Below are the code and all the weights of a small trained network. Each question names an input and a class and asks about switching units off, where a switched-off unit gives its printed mean instead of its output.

import numpy as np


def w(rows, s, z=0):
    codes = np.array(rows[::2]) - 128.0
    scale = np.full(codes.shape[1], s)
    scale[-1] = z or s
    return codes * scale


def norm(h):
    return h / np.sqrt((h * h).mean(-1, keepdims=True) + 1e-5)


def f(y):
    return y / 2 * (1 + np.tanh(0.7978845608 * (y + 0.044715 * y**3)))


def log_softmax(a):
    a = a - a.max(-1, keepdims=True)
    return a - np.log(np.exp(a).sum(-1, keepdims=True))


def net(x, mask):
    res = np.array(x, float).reshape(1, 6) / 4 @ E
    u = 0
    for l in range(3):
        y = f(norm(res) @ A[l][:, :-1].T + A[l][:, -1])
        res = res + np.where(mask[u : u + 13], y, B[l][:, -1]) @ B[l][:, :-1]
        u += 13
    return log_softmax(norm(res)[-1] @ U[:, :-1].T + U[:, -1])


A, B = {}, {}
E = w([
[145,255,175,161],'x0',
[143,137,185,143],'x1',
[140,135,173,141],'x2',
[131,131,138,130],'x3',
[53,140,145,155],'x4',
[189,134,148,217],'x5',
],0.007)
A[0] = w([
[122,112,204,250,179],'0.n0',
[139,126,99,98,73],'0.n1',
[123,99,91,153,193],'0.n2',
[102,150,104,176,146],'0.n3',
[33,167,150,120,136],'0.n4',
[122,140,144,122,115],'0.n5',
[113,111,167,87,130],'0.n6',
[97,143,77,126,51],'0.n7',
[78,150,115,190,201],'0.n8',
[84,111,119,123,148],'0.n9',
[134,112,180,203,252],'0.n10',
[175,131,169,140,126],'0.n11',
[162,100,97,86,198],'0.n12',
],0.012,0.0017)
B[0] = w([
[131,119,99,118,255],'0.n0',
[90,60,194,123,137],'0.n1',
[216,69,217,173,160],'0.n2',
[202,71,162,135,151],'0.n3',
[132,196,145,139,209],'0.n4',
[48,118,99,90,131],'0.n5',
[57,80,163,52,153],'0.n6',
[138,138,172,91,138],'0.n7',
[46,169,153,212,179],'0.n8',
[100,156,253,211,161],'0.n9',
[119,75,63,134,212],'0.n10',
[119,126,115,75,160],'0.n11',
[136,152,219,67,182],'0.n12',
],0.0049,0.006)
A[1] = w([
[82,130,81,59,141],'1.n0',
[11,57,110,177,9],'1.n1',
[58,144,129,138,233],'1.n2',
[111,164,134,14,4],'1.n3',
[122,122,169,172,48],'1.n4',
[160,87,38,125,254],'1.n5',
[125,114,96,99,244],'1.n6',
[154,131,162,90,237],'1.n7',
[116,88,170,199,225],'1.n8',
[67,99,163,79,93],'1.n9',
[123,107,99,119,203],'1.n10',
[112,62,118,167,138],'1.n11',
[104,242,199,103,130],'1.n12',
],0.011,0.00078)
B[1] = w([
[109,100,175,168,167],'1.n0',
[130,83,96,186,231],'1.n1',
[173,113,152,159,189],'1.n2',
[186,100,18,100,208],'1.n3',
[96,100,113,117,150],'1.n4',
[116,144,217,92,177],'1.n5',
[83,196,196,201,142],'1.n6',
[3,158,126,108,161],'1.n7',
[136,93,14,168,197],'1.n8',
[78,134,183,128,214],'1.n9',
[178,108,201,151,137],'1.n10',
[209,194,47,52,182],'1.n11',
[111,95,49,124,253],'1.n12',
],0.0051,0.0053)
A[2] = w([
[114,142,198,137,107],'2.n0',
[20,169,75,117,171],'2.n1',
[169,170,153,206,97],'2.n2',
[39,184,69,104,65],'2.n3',
[35,137,145,196,156],'2.n4',
[158,162,110,155,95],'2.n5',
[168,113,142,106,100],'2.n6',
[83,188,130,148,91],'2.n7',
[190,102,117,116,201],'2.n8',
[211,252,121,131,79],'2.n9',
[105,184,58,63,7],'2.n10',
[160,163,121,158,73],'2.n11',
[58,65,149,118,80],'2.n12',
],0.011,0.0016)
B[2] = w([
[171,111,92,36,120],'2.n0',
[184,155,181,169,254],'2.n1',
[2,82,131,21,187],'2.n2',
[191,120,188,149,218],'2.n3',
[37,130,141,149,238],'2.n4',
[87,99,144,40,160],'2.n5',
[77,127,182,158,145],'2.n6',
[181,110,216,161,162],'2.n7',
[102,253,235,205,192],'2.n8',
[115,71,117,73,218],'2.n9',
[167,171,86,125,172],'2.n10',
[45,61,110,78,152],'2.n11',
[103,178,50,124,224],'2.n12',
],0.0058,0.0047)
U = w([
[112,89,137,28,142],'0',
[170,165,249,214,167],'1',
[53,118,107,179,243],'2',
[155,93,83,204,4],'3',
[194,197,68,95,18],'4',
],0.012,0.0014)

Each question gives the input, the list of numbers given to net, and the class t.
The units are the neurons (one row each of A and B). Each row of codes is followed by its name. A weight is (code - 128) times the scale printed after its matrix; where a second scale follows, it is the last column's (A, B and U).
mask holds one flag per neuron, layer by layer. A switched-off neuron (its flag False) gives its mean, the last column of its row in B, instead of its output. The means were averaged over made-up inputs and are rounded, as every weight is.
A unit's drop is (log p(t) with every unit on - log p(t) with that unit switched off) / (log p(t) with every unit on - log p(t) with every unit switched off).
The circuit of an input: a set's keep is (log p(t) with only the set's units on - log p(t) with every unit switched off) / (log p(t) with every unit on - log p(t) with every unit switched off). Starting from the 12 units with the biggest drops (on a tie, the unit counted first), units are removed one at a time, each time the one whose removal leaves the highest keep (on an exact tie, the one counted first), for as long as the keep stays at least 0.8.
circuit, biggest first: the units of the circuit, biggest drop first
top k neurons: the k neurons with the biggest drops, biggest first
top k neurons in layer l: the k neurons of layer l with the biggest drops, biggest first
drop when u is switched off: that unit's drop, to one decimal
input [4,-7,5,-1,8,-4], class 1: circuit, biggest first : [2.n1]
input [-1,-8,-8,7,-2,7], class 1: circuit, biggest first : [2.n8; 1.n5]
input [6,3,-4,-4,-2,-8], class 4: circuit, biggest first : [1.n3; 2.n10]
input [-1,4,4,-8,7,6], class 3: circuit, biggest first : [0.n10; 1.n11; 0.n0]
input [0,7,-5,7,4,7], class 3: circuit, biggest first : [0.n10; 1.n8]
input [3,1,-3,1,0,-5], class 4: top 2 neurons in layer 1 : [1.n3; 1.n12]
input [1,-8,-3,4,-2,0], class 4: top 3 neurons : [1.n7; 0.n12; 0.n10]
input [-3,6,6,5,2,1], class 3: top 2 neurons : [1.n1; 1.n11]
input [2,6,7,1,-8,8], class 0: top 2 neurons in layer 2 : [2.n2; 2.n9]
input [8,-8,2,3,1,5], class 2: top 2 neurons : [0.n8; 1.n11]
input [-3,4,6,-4,1,6], class 3: top 3 neurons in layer 2 : [2.n1; 2.n3; 2.n7]
input [4,8,6,-2,-6,0], class 4: top 3 neurons : [0.n11; 0.n2; 2.n10]
input [-1,6,-8,-1,3,6], class 3: top 2 neurons in layer 2 : [2.n4; 2.n12]
input [-6,3,6,-5,-8,4], class 1: circuit, biggest first : [2.n8]
input [5,-5,-1,-3,-5,1], class 0: top 2 neurons : [2.n9; 0.n6]
input [-6,6,-4,0,-8,7], class 1: drop when 2.n8 is switched off : 0.4
input [8,-2,-2,-6,3,-8], class 1: drop when 1.n11 is switched off : 0.2
input [3,7,7,7,-4,8], class 0: drop when 2.n9 is switched off : 0.1
